Below are the code and all the weights of a small trained network. Each question names an input and a target symbol and asks about switching units off, where a switched-off unit gives its printed mean instead of its output.

import numpy as np


def w(rows, s, z=0):
    codes = np.array(rows[::2]) - 128.0
    scale = np.full(codes.shape[1], s)
    scale[-1] = z or s
    return codes * scale


def f(y):
    return np.maximum(y, 0)


def softmax(a):
    e = np.exp(a - a.max(-1, keepdims=True))
    return e / e.sum(-1, keepdims=True)


def log_softmax(a):
    a = a - a.max(-1, keepdims=True)
    return a - np.log(np.exp(a).sum(-1, keepdims=True))


def net(x, mask):
    ids = ['ΛΞΩμστ'.index(c) for c in x.split()]
    T = len(ids)
    res = E[ids] + P[:T]
    u = 0
    for l in range(3):
        q, k, v = (res @ M[l].T for M in (Q, K, V))
        z = softmax(np.where(np.tri(T) > 0, q @ k.T / 2**0.5, -1e9)) @ v
        res = res + np.where(mask[u], z, O[l][:, -1]) @ O[l][:, :-1]
        u += 1
        y = f(res @ A[l][:, :-1].T + A[l][:, -1])
        res = res + np.where(mask[u : u + 8], y, B[l][:, -1]) @ B[l][:, :-1]
        u += 8
    return log_softmax(res[-1] @ U[:, :-1].T + U[:, -1])


Q, K, V, O, A, B = {}, {}, {}, {}, {}, {}
E = w([
[89,136,98,120,192,174],'Λ',
[56,82,254,150,129,82],'Ξ',
[150,113,95,182,155,192],'Ω',
[39,103,149,220,100,130],'μ',
[88,132,165,114,50,60],'σ',
[62,97,114,73,114,78],'τ',
],0.0085)
P = w([
[116,255,65,191,168,50],'0',
[90,74,94,131,82,135],'1',
[103,83,107,126,97,137],'2',
[110,87,118,120,109,137],'3',
[119,98,126,115,115,140],'4',
[129,105,134,112,122,140],'5',
[134,113,142,110,128,142],'6',
[142,118,147,104,134,144],'7',
[148,123,152,108,139,147],'8',
[154,129,159,104,142,148],'9',
[160,132,162,103,144,149],'10',
[166,134,168,103,146,151],'11',
[174,134,170,103,152,148],'12',
[179,137,176,106,151,152],'13',
],0.0049)
Q[0] = w([
[113,143,112,251,156,149],'0.h0',
[182,185,55,98,172,158],'0.h0',
],0.018)
K[0] = w([
[116,163,181,254,103,240],'0.h0',
[147,144,28,62,226,245],'0.h0',
],0.012)
V[0] = w([
[33,153,35,59,193,207],'0.h0',
[76,198,165,1,68,89],'0.h0',
],0.0087)
O[0] = w([
[206,87,173,197,131,19,69],'0.h0',
[82,73,133,254,164,181,253],'0.h0',
],0.0052,0.0012)
A[0] = w([
[127,149,12,162,148,179,131],'0.n0',
[178,162,160,142,180,150,71],'0.n1',
[147,129,164,101,64,35,45],'0.n2',
[131,78,121,109,67,107,6],'0.n3',
[188,126,110,45,165,80,80],'0.n4',
[95,128,102,12,171,112,94],'0.n5',
[142,104,111,60,74,91,105],'0.n6',
[191,186,96,89,48,152,107],'0.n7',
],0.011,0.0022)
B[0] = w([
[94,146,121,152,122,230,254],'0.n0',
[42,140,102,124,54,162,225],'0.n1',
[76,161,82,93,51,182,172],'0.n2',
[71,139,110,80,130,101,168],'0.n3',
[171,29,193,217,152,48,205],'0.n4',
[96,157,81,169,125,220,245],'0.n5',
[114,147,102,48,139,188,184],'0.n6',
[175,84,155,119,121,4,169],'0.n7',
],0.012,0.00077)
Q[1] = w([
[115,249,118,151,129,135],'1.h0',
[110,90,170,111,67,254],'1.h0',
],0.0091)
K[1] = w([
[116,82,84,210,49,67],'1.h0',
[93,182,255,153,116,55],'1.h0',
],0.0084)
V[1] = w([
[108,104,253,74,136,176],'1.h0',
[118,153,93,187,62,106],'1.h0',
],0.016)
O[1] = w([
[248,253,210,3,234,130,252],'1.h0',
[75,18,75,194,189,42,178],'1.h0',
],0.0052,0.004)
A[1] = w([
[121,168,105,67,59,55,1],'1.n0',
[150,185,157,92,166,140,160],'1.n1',
[234,230,136,123,171,124,103],'1.n2',
[247,217,116,143,175,107,67],'1.n3',
[244,126,186,96,178,94,110],'1.n4',
[190,111,68,165,163,184,61],'1.n5',
[117,105,202,97,174,35,241],'1.n6',
[225,80,114,63,88,170,143],'1.n7',
],0.014,0.003)
B[1] = w([
[56,158,61,159,74,171,136],'1.n0',
[67,70,140,120,97,108,247],'1.n1',
[212,177,62,206,174,162,217],'1.n2',
[87,4,91,92,83,29,179],'1.n3',
[114,192,189,129,48,196,224],'1.n4',
[49,79,89,125,97,90,148],'1.n5',
[175,141,132,117,188,29,255],'1.n6',
[117,96,162,105,196,93,150],'1.n7',
],0.021,0.0068)
Q[2] = w([
[150,120,166,156,238,203],'2.h0',
[39,184,252,203,155,33],'2.h0',
],0.017)
K[2] = w([
[124,149,76,142,225,142],'2.h0',
[1,157,201,160,162,60],'2.h0',
],0.021)
V[2] = w([
[40,178,210,191,32,141],'2.h0',
[242,184,2,134,129,90],'2.h0',
],0.0078)
O[2] = w([
[54,61,105,109,253,73,147],'2.h0',
[179,183,217,78,74,150,1],'2.h0',
],0.0042,0.005)
A[2] = w([
[176,126,39,64,169,228,187],'2.n0',
[97,109,156,25,130,166,115],'2.n1',
[40,100,117,147,108,180,174],'2.n2',
[106,242,54,99,173,242,161],'2.n3',
[141,135,127,118,126,133,141],'2.n4',
[65,156,195,50,150,161,51],'2.n5',
[7,118,134,171,52,222,82],'2.n6',
[76,131,148,190,53,213,3],'2.n7',
],0.016,0.0045)
B[2] = w([
[235,97,144,94,207,171,133],'2.n0',
[149,133,147,153,158,76,139],'2.n1',
[133,82,147,103,78,153,254],'2.n2',
[91,178,110,2,132,110,139],'2.n3',
[127,131,124,130,125,134,132],'2.n4',
[121,82,92,125,72,190,155],'2.n5',
[154,188,103,208,156,103,228],'2.n6',
[65,119,208,90,174,167,150],'2.n7',
],0.031,0.0095)
U = w([
[185,163,114,204,105,180,249],'Λ',
[81,48,159,93,63,141,126],'Ξ',
[99,107,116,148,219,2,157],'Ω',
[190,150,110,122,130,160,107],'μ',
[121,197,78,118,75,122,105],'σ',
[105,159,145,139,132,149,39],'τ',
],0.0058,0.0018)

Each question gives the input, a string of symbols that net reads in full, and the target symbol t.
The units are the heads (2 rows each of Q, K, V and O) and the neurons (one row each of A and B). Each row of codes is followed by its name. A weight is (code - 128) times the scale printed after its matrix; where a second scale follows, it is the last column's (O, A, B and U).
mask holds one flag per unit, layer by layer, with each layer's heads first. A switched-off unit (its flag False) gives its mean, the last column of its rows in O or B, instead of its output. The means were averaged over made-up inputs and are rounded, as every weight is.
A unit's drop is (log p(t) with every unit on - log p(t) with that unit switched off) / (log p(t) with every unit on - log p(t) with every unit switched off).
The circuit of an input: a set's keep is (log p(t) with only the set's units on - log p(t) with every unit switched off) / (log p(t) with every unit on - log p(t) with every unit switched off). Starting from the 12 units with the biggest drops (on a tie, the unit counted first), units are removed one at a time, each time the one whose removal leaves the highest keep (on an exact tie, the one counted first), for as long as the keep stays at least 0.8.
units of the circuit, in order: the units of the circuit, biggest drop first
most important unit: the unit with the biggest drop
k most important neurons of layer l: the k neurons of layer l with the biggest drops, biggest first
drop when u is switched off: that unit's drop, to one decimal
input Ω μ Ξ Λ Ξ Ξ Λ σ Λ Λ σ Ξ τ, target Λ: 3 most important neurons of layer 1 : 1.n1, 1.n6, 1.n2
input τ τ Ξ Ω τ Λ Ξ Ω τ σ σ, target Ξ: 4 most important neurons of layer 1 : 1.n4, 1.n2, 1.n0, 1.n6
input σ μ Ξ Ξ Ξ Λ μ τ Ξ Ω Ξ Ξ Λ, target Ξ: 4 most important neurons of layer 1 : 1.n3, 1.n1, 1.n4, 1.n5
input τ Λ Ξ Λ τ Ξ, target Ξ: 2 most important neurons of layer 1 : 1.n2, 1.n1
input Λ τ τ Ω σ Ξ μ σ Λ Ξ Λ μ τ, target Ω: most important unit : 1.n4
input Ξ Λ Ξ Ξ μ, target τ: units of the circuit, in order : 1.n6, 2.n7, 2.h0, 2.n6
input Ξ Λ Ξ Ξ Ξ Ω Ω τ Ω, target Ω: 4 most important neurons of layer 1 : 1.n2, 1.n3, 1.n7, 1.n1
input Λ μ Ω σ Λ Ω Ξ Λ Λ Ξ τ, target Λ: 3 most important neurons of layer 1 : 1.n2, 1.n6, 1.n4
input Ω Ξ Ξ Λ, target Λ: units of the circuit, in order : 1.n6, 2.n6
input Λ Λ Λ σ Ξ Ξ σ σ Ω σ σ Λ, target Ω: units of the circuit, in order : 2.h0, 1.n2
input σ Ξ σ Ω Λ μ τ, target μ: 2 most important neurons of layer 0 : 0.n5, 0.n4
input Ξ σ τ Ω, target Ξ: 3 most important neurons of layer 1 : 1.n6, 1.n7, 1.n5
input Λ σ Ξ Λ σ σ τ τ Ξ σ, target Ω: units of the circuit, in order : 1.n4, 2.n2
input Ω σ Λ σ Ξ μ Λ σ Ξ Ω Λ σ Ω, target Ω: 2 most important neurons of layer 0 : 0.n7, 0.n4
input μ σ Ξ Ω Λ Ω Ξ Λ σ, target Ξ: units of the circuit, in order : 2.n6
input Ξ Λ σ, target σ: 4 most important neurons of layer 1 : 1.n1, 1.n3, 1.n0, 1.n6
input τ Λ μ Λ σ, target Λ: 3 most important neurons of layer 1 : 1.n2, 1.n6, 1.n0
input μ Ξ τ Ξ σ τ, target Ξ: 2 most important neurons of layer 0 : 0.n5, 0.n6
input Ω Ω μ, target Λ: 3 most important neurons of layer 2 : 2.n6, 2.n2, 2.n3
input Ξ Λ Ξ Ξ Ξ τ, target μ: most important unit : 1.n2
input μ σ μ, target Ξ: units of the circuit, in order : 1.n6, 2.n2
input Ω σ μ, target Λ: drop when 1.n4 is switched off : -0.1
input μ Λ σ τ Ω τ Ξ, target Ω: drop when 1.n6 is switched off : 2.0
input Ω σ Λ Ω Λ, target Ξ: drop when 2.h0 is switched off : 0.2
